Here is a tiny trained network, its code and every weight. The questions are about switching its units off for an input and a target symbol, where a switched-off unit gives its printed mean instead of its output.

import numpy as np


def w(rows, s, z=0):
    codes = np.array(rows[::2]) - 128.0
    scale = np.full(codes.shape[1], s)
    scale[-1] = z or s
    return codes * scale


def norm(h):
    return h / np.sqrt((h * h).mean(-1, keepdims=True) + 1e-5)


def softmax(a):
    e = np.exp(a - a.max(-1, keepdims=True))
    return e / e.sum(-1, keepdims=True)


def log_softmax(a):
    a = a - a.max(-1, keepdims=True)
    return a - np.log(np.exp(a).sum(-1, keepdims=True))


def net(x, mask):
    ids = ['αβγζξπτ'.index(c) for c in x.split()]
    T = len(ids)
    res = E[ids] + P[:T]
    u = 0
    for l in range(3):
        r = norm(res)
        for j in range(2):
            rows = slice(3 * j, 3 * j + 3)
            q, k, v = (r @ M[l][rows].T for M in (Q, K, V))
            z = softmax(np.where(np.tri(T) > 0, q @ k.T / 3**0.5, -1e9)) @ v
            o = O[l][rows]
            res = res + np.where(mask[u + j], z, o[:, -1]) @ o[:, :-1]
        u += 2
    return log_softmax(norm(res)[-1] @ U[:, :-1].T + U[:, -1])


Q, K, V, O = {}, {}, {}, {}
E = w([
[64,161,130,34,121],'α',
[151,120,156,146,92],'β',
[55,136,126,151,142],'γ',
[142,134,112,134,192],'ζ',
[105,254,97,173,116],'ξ',
[109,129,66,144,201],'π',
[102,151,179,128,192],'τ',
],0.0069)
P = w([
[92,95,148,163,211],'0',
[110,71,83,149,124],'1',
[108,77,119,144,144],'2',
[121,104,136,134,164],'3',
[119,124,160,136,159],'4',
[113,146,171,128,158],'5',
[111,161,196,132,152],'6',
[109,179,212,137,149],'7',
[110,184,231,136,144],'8',
[110,193,241,138,146],'9',
[106,183,254,163,161],'10',
],0.0018)
Q[0] = w([
[168,167,72,101,196],'L0H0',
[115,227,129,120,134],'L0H0',
[85,189,3,93,178],'L0H0',
[119,46,72,70,99],'L0H1',
[134,33,103,80,85],'L0H1',
[113,54,126,68,124],'L0H1',
],0.0064)
K[0] = w([
[147,190,106,133,143],'L0H0',
[164,178,123,169,94],'L0H0',
[97,254,112,157,138],'L0H0',
[101,114,95,78,173],'L0H1',
[109,88,112,83,180],'L0H1',
[109,79,121,88,145],'L0H1',
],0.0098)
V[0] = w([
[194,126,126,190,143],'L0H0',
[101,29,85,136,170],'L0H0',
[118,148,126,49,254],'L0H0',
[36,158,117,146,191],'L0H1',
[153,79,191,146,120],'L0H1',
[202,57,182,192,62],'L0H1',
],0.0029)
O[0] = w([
[98,141,142,87,102,125],'L0H0',
[108,100,136,123,220,97],'L0H0',
[100,67,50,140,159,209],'L0H0',
[140,78,76,141,77,252],'L0H1',
[159,134,149,95,114,114],'L0H1',
[147,138,253,87,179,67],'L0H1',
],0.0037,0.0017)
Q[1] = w([
[73,104,118,218,127],'L1H0',
[197,88,108,91,199],'L1H0',
[165,2,54,126,197],'L1H0',
[156,129,160,168,44],'L1H1',
[93,127,122,97,192],'L1H1',
[160,120,154,163,59],'L1H1',
],0.0089)
K[1] = w([
[114,145,206,197,87],'L1H0',
[169,80,95,158,254],'L1H0',
[153,58,110,241,203],'L1H0',
[152,83,153,189,152],'L1H1',
[76,190,113,59,132],'L1H1',
[160,73,164,184,165],'L1H1',
],0.0089)
V[1] = w([
[225,93,180,57,165],'L1H0',
[5,206,78,203,173],'L1H0',
[211,81,117,235,171],'L1H0',
[156,102,182,92,193],'L1H1',
[155,56,88,157,161],'L1H1',
[54,208,103,2,157],'L1H1',
],0.0023)
O[1] = w([
[128,154,218,216,69,46],'L1H0',
[180,179,4,46,196,250],'L1H0',
[51,152,49,181,41,116],'L1H0',
[120,136,52,124,153,87],'L1H1',
[93,161,99,160,143,124],'L1H1',
[39,123,137,34,149,207],'L1H1',
],0.0025,0.0023)
Q[2] = w([
[134,151,174,88,188],'L2H0',
[129,98,90,126,90],'L2H0',
[121,191,199,108,171],'L2H0',
[76,238,125,100,223],'L2H1',
[201,148,252,229,96],'L2H1',
[189,76,254,126,71],'L2H1',
],0.0087)
K[2] = w([
[152,126,172,131,65],'L2H0',
[128,102,60,96,170],'L2H0',
[161,235,255,149,44],'L2H0',
[139,226,243,108,123],'L2H1',
[38,149,21,191,218],'L2H1',
[44,89,33,143,240],'L2H1',
],0.0081)
V[2] = w([
[134,181,186,127,82],'L2H0',
[161,78,143,155,76],'L2H0',
[71,148,127,119,173],'L2H0',
[140,193,88,2,101],'L2H1',
[120,249,120,215,146],'L2H1',
[57,145,122,36,144],'L2H1',
],0.0057)
O[2] = w([
[90,137,23,193,170,81],'L2H0',
[71,131,65,93,185,79],'L2H0',
[199,149,177,142,77,177],'L2H0',
[66,209,101,156,255,190],'L2H1',
[162,253,65,173,4,250],'L2H1',
[69,176,131,46,163,184],'L2H1',
],0.0042,0.0021)
U = w([
[79,143,138,46,216,151],'α',
[52,79,168,226,97,109],'β',
[68,86,99,54,37,56],'γ',
[233,67,113,142,143,200],'ζ',
[145,230,61,167,100,92],'ξ',
[158,74,31,157,172,28],'π',
[171,133,254,125,119,254],'τ',
],0.0079,0.002)

Each question gives the input, a string of symbols that net reads in full, and the target symbol t.
The units are the heads (3 rows each of Q, K, V and O). Each row of codes is followed by its name. A weight is (code - 128) times the scale printed after its matrix; where a second scale follows, it is the last column's (O and U).
mask holds one flag per head, layer by layer. A switched-off head (its flag False) gives its mean, the last column of its rows in O, instead of its output. The means were averaged over made-up inputs and are rounded, as every weight is.
A unit's drop is (log p(t) with every unit on - log p(t) with that unit switched off) / (log p(t) with every unit on - log p(t) with every unit switched off).
The circuit of an input: a set's keep is (log p(t) with only the set's units on - log p(t) with every unit switched off) / (log p(t) with every unit on - log p(t) with every unit switched off). Starting from all 6 units, units are removed one at a time, each time the one whose removal leaves the highest keep (on an exact tie, the one counted first), for as long as the keep stays at least 0.8.
units of the circuit, in order: the units of the circuit, biggest drop first
heads that matter: for each layer, one digit per head in row order, 1 if its drop is at least 0.15 and else 0, layers parted by /
drop of u: that unit's drop, to one decimal
input ξ ζ π α ξ ξ τ γ β γ β, target ξ: heads that matter	11 / 11 / 10
input γ ξ γ α γ, target α: units of the circuit, in order	[L2H1]
input ζ α α ξ ξ γ, target ξ: heads that matter	10 / 00 / 01
input ξ β β, target ξ: heads that matter	00 / 00 / 11
input τ ζ ξ β γ, target β: heads that matter	11 / 10 / 01
input π β π π ζ α τ β, target α: units of the circuit, in order	[L2H0 L0H1 L2H1]
input γ ζ β γ γ ζ π π α β, target α: units of the circuit, in order	[L2H0 L0H1 L1H0]
input π ζ γ γ, target γ: units of the circuit, in order	[L2H0 L0H1 L1H0]
input γ γ π γ τ π β α π, target ζ: units of the circuit, in order	[L2H1 L2H0]
input α γ π, target α: heads that matter	00 / 00 / 11
input γ γ α π γ ξ ζ τ, target ξ: heads that matter	10 / 00 / 01
input ξ τ ζ ξ γ ζ β π ζ, target π: heads that matter	01 / 01 / 11
input π γ γ ξ ζ, target ξ: heads that matter	00 / 00 / 01
input ξ γ π ζ π, target ξ: units of the circuit, in order	[L2H1]
input β γ π τ γ π π π, target ζ: heads that matter	00 / 10 / 11
input τ π ζ ξ π ζ ζ, target ξ: drop of L2H1	0.8
input ζ γ τ, target τ: drop of L2H0	2.1
input π β α π ξ ζ ξ γ α ζ, target π: drop of L1H1	0.0
